Below are the code and all the weights of a small trained network. Each question names an input and a target symbol and asks about switching units off, where a switched-off unit gives its printed mean instead of its output.

import numpy as np


def w(rows, s, z=0):
    codes = np.array(rows[::2]) - 128.0
    scale = np.full(codes.shape[1], s)
    scale[-1] = z or s
    return codes * scale


def norm(h):
    return h / np.sqrt((h * h).mean(-1, keepdims=True) + 1e-5)


def f(y):
    return y / 2 * (1 + np.tanh(0.7978845608 * (y + 0.044715 * y**3)))


def softmax(a):
    e = np.exp(a - a.max(-1, keepdims=True))
    return e / e.sum(-1, keepdims=True)


def log_softmax(a):
    a = a - a.max(-1, keepdims=True)
    return a - np.log(np.exp(a).sum(-1, keepdims=True))


def net(x, mask):
    ids = ['ΔΛΦΨβγεζημπστω'.index(c) for c in x.split()]
    T = len(ids)
    res = E[ids] + P[:T]
    r = norm(res)
    for j in range(2):
        rows = slice(2 * j, 2 * j + 2)
        q, k, v = (r @ M[0][rows].T for M in (Q, K, V))
        z = softmax(np.where(np.tri(T) > 0, q @ k.T / 2**0.5, -1e9)) @ v
        o = O[0][rows]
        res = res + np.where(mask[j], z, o[:, -1]) @ o[:, :-1]
    y = f(norm(res) @ A[0][:, :-1].T + A[0][:, -1])
    res = res + np.where(mask[2:10], y, B[0][:, -1]) @ B[0][:, :-1]
    return log_softmax(norm(res)[-1] @ U[:, :-1].T + U[:, -1])


Q, K, V, O, A, B = {}, {}, {}, {}, {}, {}
E = w([
[160,128,155,195,136,132,141,100,113,96,128],'Δ',
[191,114,127,88,131,112,61,234,72,90,186],'Λ',
[140,182,66,115,124,213,86,98,102,206,148],'Φ',
[109,49,193,104,161,171,127,146,117,217,125],'Ψ',
[145,102,152,112,73,138,156,134,250,111,205],'β',
[73,202,159,92,38,158,111,94,97,67,129],'γ',
[114,79,203,66,203,137,157,137,105,150,67],'ε',
[113,195,150,111,152,102,190,92,145,181,234],'ζ',
[92,254,163,145,115,88,70,179,188,149,102],'η',
[160,131,119,87,160,74,88,169,78,72,243],'μ',
[112,138,52,112,172,143,109,59,65,136,168],'π',
[92,114,246,98,166,145,80,158,146,148,95],'σ',
[98,121,118,65,161,64,233,128,110,129,52],'τ',
[86,67,105,148,88,123,143,161,93,231,194],'ω',
],0.0056)
P = w([
[238,116,166,107,27,2,106,52,115,182,70],'0',
[140,161,176,178,130,156,149,143,68,135,127],'1',
[142,123,168,136,136,124,116,108,76,152,131],'2',
[123,137,143,97,120,137,129,112,105,152,138],'3',
[102,118,128,90,124,126,113,108,144,126,154],'4',
[76,134,108,83,147,141,134,136,137,123,149],'5',
[72,140,105,84,150,165,138,159,139,119,155],'6',
[104,118,112,89,145,136,114,154,147,123,151],'7',
],0.005)
Q[0] = w([
[124,84,225,150,231,152,105,163,43,84,168],'H0',
[89,51,191,86,160,155,106,122,178,181,43],'H0',
[2,170,51,55,108,122,148,160,223,145,46],'H1',
[110,134,187,136,139,219,166,54,37,123,179],'H1',
],0.0049)
K[0] = w([
[77,151,94,3,132,120,114,181,152,138,160],'H0',
[225,78,137,144,163,106,95,215,83,65,121],'H0',
[192,118,151,152,89,64,103,72,120,148,100],'H1',
[30,129,83,66,148,141,133,184,157,119,147],'H1',
],0.0054)
V[0] = w([
[152,208,96,177,134,202,75,183,135,88,182],'H0',
[251,86,91,73,65,37,42,185,81,128,136],'H0',
[165,127,226,25,67,99,57,189,164,151,116],'H1',
[156,199,193,253,158,213,185,167,114,86,123],'H1',
],0.0033)
O[0] = w([
[132,188,196,84,132,183,85,123,93,69,116,50],'H0',
[110,84,97,61,148,207,71,185,209,70,165,251],'H0',
[86,166,144,141,178,144,224,204,120,89,104,136],'H1',
[156,109,56,51,82,82,146,177,253,119,114,192],'H1',
],0.0037,0.0024)
A[0] = w([
[133,156,94,142,120,92,131,107,119,167,126,79],'N0',
[157,133,139,146,124,138,81,118,130,135,131,108],'N1',
[120,154,154,127,138,118,156,178,164,117,100,131],'N2',
[168,90,93,134,81,120,130,120,254,119,126,2],'N3',
[151,99,124,128,71,100,139,148,99,158,145,121],'N4',
[62,86,153,160,96,114,114,170,117,210,120,86],'N5',
[119,95,103,153,159,97,172,150,114,173,129,68],'N6',
[123,173,73,117,138,159,90,123,95,159,117,159],'N7',
],0.0074,0.0029)
B[0] = w([
[130,120,133,92,126,129,111,138,180,195,144,132],'N0',
[54,115,58,81,102,123,145,141,138,146,109,143],'N1',
[118,104,72,122,178,96,70,51,134,158,84,138],'N2',
[96,86,175,163,150,90,174,3,198,28,203,252],'N3',
[56,179,86,125,184,214,116,197,141,105,158,208],'N4',
[117,226,46,224,108,104,96,110,158,93,122,237],'N5',
[143,86,107,100,9,145,152,177,144,68,119,173],'N6',
[209,54,123,151,105,99,90,39,121,124,82,188],'N7',
],0.0045,0.0035)
U = w([
[120,78,141,134,148,102,158,56,208,52,194,224],'Δ',
[65,93,160,94,209,210,89,162,184,141,66,71],'Λ',
[87,213,178,71,24,146,108,90,64,63,90,91],'Φ',
[173,108,137,145,90,142,175,169,140,119,111,12],'Ψ',
[157,151,125,145,160,121,151,141,121,120,85,65],'β',
[199,199,138,151,166,87,173,125,92,117,94,88],'γ',
[160,98,125,125,75,114,159,163,129,112,113,3],'ε',
[134,197,163,104,115,67,198,141,145,249,187,112],'ζ',
[90,225,135,154,190,18,38,110,177,143,34,114],'η',
[180,88,158,58,175,168,63,237,119,84,178,219],'μ',
[207,76,91,120,90,168,67,58,94,196,114,202],'π',
[105,78,74,74,149,54,236,174,100,119,2,158],'σ',
[68,158,36,221,57,147,102,186,152,135,150,151],'τ',
[100,59,152,161,143,199,165,147,44,167,185,27],'ω',
],0.0075,0.0031)

Each question gives the input, a string of symbols that net reads in full, and the target symbol t.
The units are the heads (2 rows each of Q, K, V and O) and the neurons (one row each of A and B). Each row of codes is followed by its name. A weight is (code - 128) times the scale printed after its matrix; where a second scale follows, it is the last column's (O, A, B and U).
mask holds one flag per unit, heads first, then neurons. A switched-off unit (its flag False) gives its mean, the last column of its rows in O or B, instead of its output. The means were averaged over made-up inputs and are rounded, as every weight is.
A unit's drop is (log p(t) with every unit on - log p(t) with that unit switched off) / (log p(t) with every unit on - log p(t) with every unit switched off).
The circuit of an input: a set's keep is (log p(t) with only the set's units on - log p(t) with every unit switched off) / (log p(t) with every unit on - log p(t) with every unit switched off). Starting from all 10 units, units are removed one at a time, each time the one whose removal leaves the highest keep (on an exact tie, the one counted first), for as long as the keep stays at least 0.8.
units of the circuit, in order: the units of the circuit, biggest drop first
unit that matters most: the unit with the biggest drop
k most important neurons: the k neurons with the biggest drops, biggest first
which heads matter: for each layer, one digit per head in row order, 1 if its drop is at least 0.15 and else 0, layers parted by /
drop of u: that unit's drop, to one decimal
input Φ Δ ω Δ γ Δ, target γ: 3 most important neurons	(N3; N4; N6)
input Δ ω Δ Λ Δ η Δ, target η: which heads matter	11
input Δ η Δ Φ Δ, target Φ: which heads matter	10
input π η β Δ μ, target μ: units of the circuit, in order	(N3; N5)
input Δ Δ Δ ω Δ, target ω: units of the circuit, in order	(H1; N3; N5)
input Δ Δ Φ Δ Δ Δ μ Δ, target μ: unit that matters most	H0
input Δ Δ Δ ω π Δ Δ ε, target σ: units of the circuit, in order	(H0; N3)
input Δ Δ Δ Φ ζ ζ, target ζ: units of the circuit, in order	(N3; H0)
input Φ β Δ ω Δ Δ ω Δ, target ω: 3 most important neurons	(N5; N3; N7)
input σ Δ β Δ Λ Δ, target Λ: units of the circuit, in order	(N3; H1; N5)
input ω Δ Δ μ τ Δ π, target π: units of the circuit, in order	(N7; N3)
input γ Φ ω τ Δ π Δ, target π: units of the circuit, in order	(H1; N3; H0; N5)
input Δ Δ Φ ω Δ μ Δ, target μ: units of the circuit, in order	(N3; N5; H0)
input ω ω ω Δ ε ω ζ, target ζ: 2 most important neurons	(N3; N4)
input Δ Λ ζ Δ Δ γ Δ, target γ: 3 most important neurons	(N3; N4; N5)
input ω Δ Δ Δ σ Δ, target σ: units of the circuit, in order	(H0; N3; H1; N5)
input μ ω Δ γ Φ, target π: 2 most important neurons	(N7; N3)
input Λ Φ ω γ ε, target μ: most important neuron	(N3)
input Φ Δ Λ η Λ Φ Ψ π, target π: 2 most important neurons	(N7; N3)
input ω Δ ω Φ ε, target σ: 3 most important neurons	(N3; N6; N4)
input π Δ τ Δ, target τ: 2 most important neurons	(N3; N7)
input ω Δ Δ Φ ω Δ Φ Δ, target Φ: drop of N3	0.5
input β Φ Ψ, target τ: drop of N5	0.6
input Δ π Δ, target π: drop of H0	0.9
input Δ Φ ω ω μ, target μ: drop of N5	0.2
